Here is a tiny trained network, its code and every weight. The questions are about switching its units off for an input and a class, where a switched-off unit gives its printed mean instead of its output.

import numpy as np


def w(rows, s, z=0):
    codes = np.array(rows[::2]) - 128.0
    scale = np.full(codes.shape[1], s)
    scale[-1] = z or s
    return codes * scale


def norm(h):
    return h / np.sqrt((h * h).mean(-1, keepdims=True) + 1e-5)


def f(y):
    return np.maximum(y, 0)


def log_softmax(a):
    a = a - a.max(-1, keepdims=True)
    return a - np.log(np.exp(a).sum(-1, keepdims=True))


def net(x, mask):
    res = np.array(x, float).reshape(1, 4) / 4 @ E
    u = 0
    for l in range(2):
        y = f(norm(res) @ A[l][:, :-1].T + A[l][:, -1])
        res = res + np.where(mask[u : u + 16], y, B[l][:, -1]) @ B[l][:, :-1]
        u += 16
    return log_softmax(norm(res)[-1] @ U[:, :-1].T + U[:, -1])


A, B = {}, {}
E = w([
[133,53,117,194],'x0',
[129,129,129,128],'x1',
[3,136,102,136],'x2',
[148,127,8,122],'x3',
],0.003)
A[0] = w([
[83,108,48,96,67],'L0N0',
[66,158,88,132,3],'L0N1',
[149,163,208,130,41],'L0N2',
[156,48,130,150,128],'L0N3',
[29,191,97,96,64],'L0N4',
[58,112,123,128,127],'L0N5',
[100,88,222,124,184],'L0N6',
[136,172,54,59,110],'L0N7',
[137,187,83,119,50],'L0N8',
[189,165,151,53,113],'L0N9',
[113,254,201,90,87],'L0N10',
[202,104,198,117,158],'L0N11',
[206,118,114,143,146],'L0N12',
[126,107,227,74,64],'L0N13',
[62,170,175,117,98],'L0N14',
[188,118,128,103,114],'L0N15',
],0.0082,0.004)
B[0] = w([
[220,109,86,137,190],'L0N0',
[134,59,86,66,156],'L0N1',
[164,47,46,104,178],'L0N2',
[83,200,83,75,201],'L0N3',
[101,108,86,92,211],'L0N4',
[140,143,204,215,192],'L0N5',
[141,184,151,214,244],'L0N6',
[199,133,218,140,215],'L0N7',
[214,120,124,127,157],'L0N8',
[194,115,179,162,224],'L0N9',
[76,185,125,62,244],'L0N10',
[170,130,3,148,253],'L0N11',
[52,144,172,75,221],'L0N12',
[83,32,87,65,196],'L0N13',
[73,196,179,92,194],'L0N14',
[116,189,170,130,190],'L0N15',
],0.0055,0.0044)
A[1] = w([
[144,160,52,35,144],'L1N0',
[154,93,100,2,49],'L1N1',
[73,94,150,77,139],'L1N2',
[193,144,73,185,171],'L1N3',
[68,131,245,112,4],'L1N4',
[124,154,168,35,154],'L1N5',
[95,139,161,117,42],'L1N6',
[94,45,135,179,139],'L1N7',
[135,131,89,51,69],'L1N8',
[113,92,43,53,79],'L1N9',
[131,91,96,29,92],'L1N10',
[204,148,174,105,202],'L1N11',
[96,177,226,224,117],'L1N12',
[173,109,115,43,115],'L1N13',
[160,59,77,179,170],'L1N14',
[99,155,103,24,164],'L1N15',
],0.0065,0.0039)
B[1] = w([
[167,85,191,165,253],'L1N0',
[136,2,79,121,176],'L1N1',
[151,141,72,197,153],'L1N2',
[21,206,128,52,228],'L1N3',
[133,184,13,71,148],'L1N4',
[132,157,38,159,208],'L1N5',
[114,143,89,139,133],'L1N6',
[161,190,180,96,150],'L1N7',
[165,44,118,126,166],'L1N8',
[182,125,218,166,179],'L1N9',
[146,27,132,157,168],'L1N10',
[67,112,158,191,224],'L1N11',
[244,69,155,104,178],'L1N12',
[113,60,151,174,197],'L1N13',
[91,175,91,87,188],'L1N14',
[111,76,98,96,225],'L1N15',
],0.0054,0.0053)
U = w([
[148,5,99,120,140],'0',
[68,199,58,83,218],'1',
[183,174,213,177,1],'2',
],0.016,0.00093)

Each question gives the input, the list of numbers given to net, and the class t.
The units are the neurons (one row each of A and B). Each row of codes is followed by its name. A weight is (code - 128) times the scale printed after its matrix; where a second scale follows, it is the last column's (A, B and U).
mask holds one flag per neuron, layer by layer. A switched-off neuron (its flag False) gives its mean, the last column of its row in B, instead of its output. The means were averaged over made-up inputs and are rounded, as every weight is.
A unit's drop is (log p(t) with every unit on - log p(t) with that unit switched off) / (log p(t) with every unit on - log p(t) with every unit switched off).
The circuit of an input: a set's keep is (log p(t) with only the set's units on - log p(t) with every unit switched off) / (log p(t) with every unit on - log p(t) with every unit switched off). Starting from the 12 units with the biggest drops (on a tie, the unit counted first), units are removed one at a time, each time the one whose removal leaves the highest keep (on an exact tie, the one counted first), for as long as the keep stays at least 0.8.
units of the circuit, in order: the units of the circuit, biggest drop first
most important unit: the unit with the biggest drop
k most important neurons: the k neurons with the biggest drops, biggest first
k most important neurons of layer l: the k neurons of layer l with the biggest drops, biggest first
drop when u is switched off: that unit's drop, to one decimal
input [4,6,1,-4], class 2: units of the circuit, in order : [L0N6]
input [7,-3,4,-1], class 2: 2 most important neurons : [L0N11; L1N12]
input [1,7,8,-6], class 2: 3 most important neurons of layer 1 : [L1N12; L1N3; L1N14]
input [0,3,-1,-5], class 0: 4 most important neurons of layer 0 : [L0N13; L0N5; L0N10; L0N2]
input [-6,-8,4,1], class 0: 2 most important neurons of layer 0 : [L0N4; L0N6]
input [0,4,-3,3], class 2: 2 most important neurons : [L0N13; L0N15]
input [0,1,3,-7], class 1: 3 most important neurons : [L0N14; L0N13; L1N4]
input [0,5,8,7], class 0: 4 most important neurons : [L0N1; L0N6; L0N4; L0N9]
input [5,6,-6,-6], class 1: 2 most important neurons of layer 0 : [L0N6; L0N11]
input [3,-5,-8,-1], class 1: 3 most important neurons : [L0N11; L0N10; L1N3]
input [6,-1,1,5], class 1: 3 most important neurons : [L0N10; L0N13; L0N4]
input [-1,-5,-4,5], class 2: 2 most important neurons : [L0N7; L0N13]
input [1,6,3,-3], class 2: 3 most important neurons : [L0N6; L1N12; L0N5]
input [5,-2,-2,-7], class 1: most important unit : L0N6
input [6,-8,8,-1], class 2: 2 most important neurons of layer 0 : [L0N5; L0N11]
input [-6,-6,2,5], class 0: drop when L0N6 is switched off : 0.2
input [6,3,-3,-5], class 1: drop when L0N6 is switched off : 0.4
input [-4,8,-5,3], class 2: drop when L1N10 is switched off : 0.0
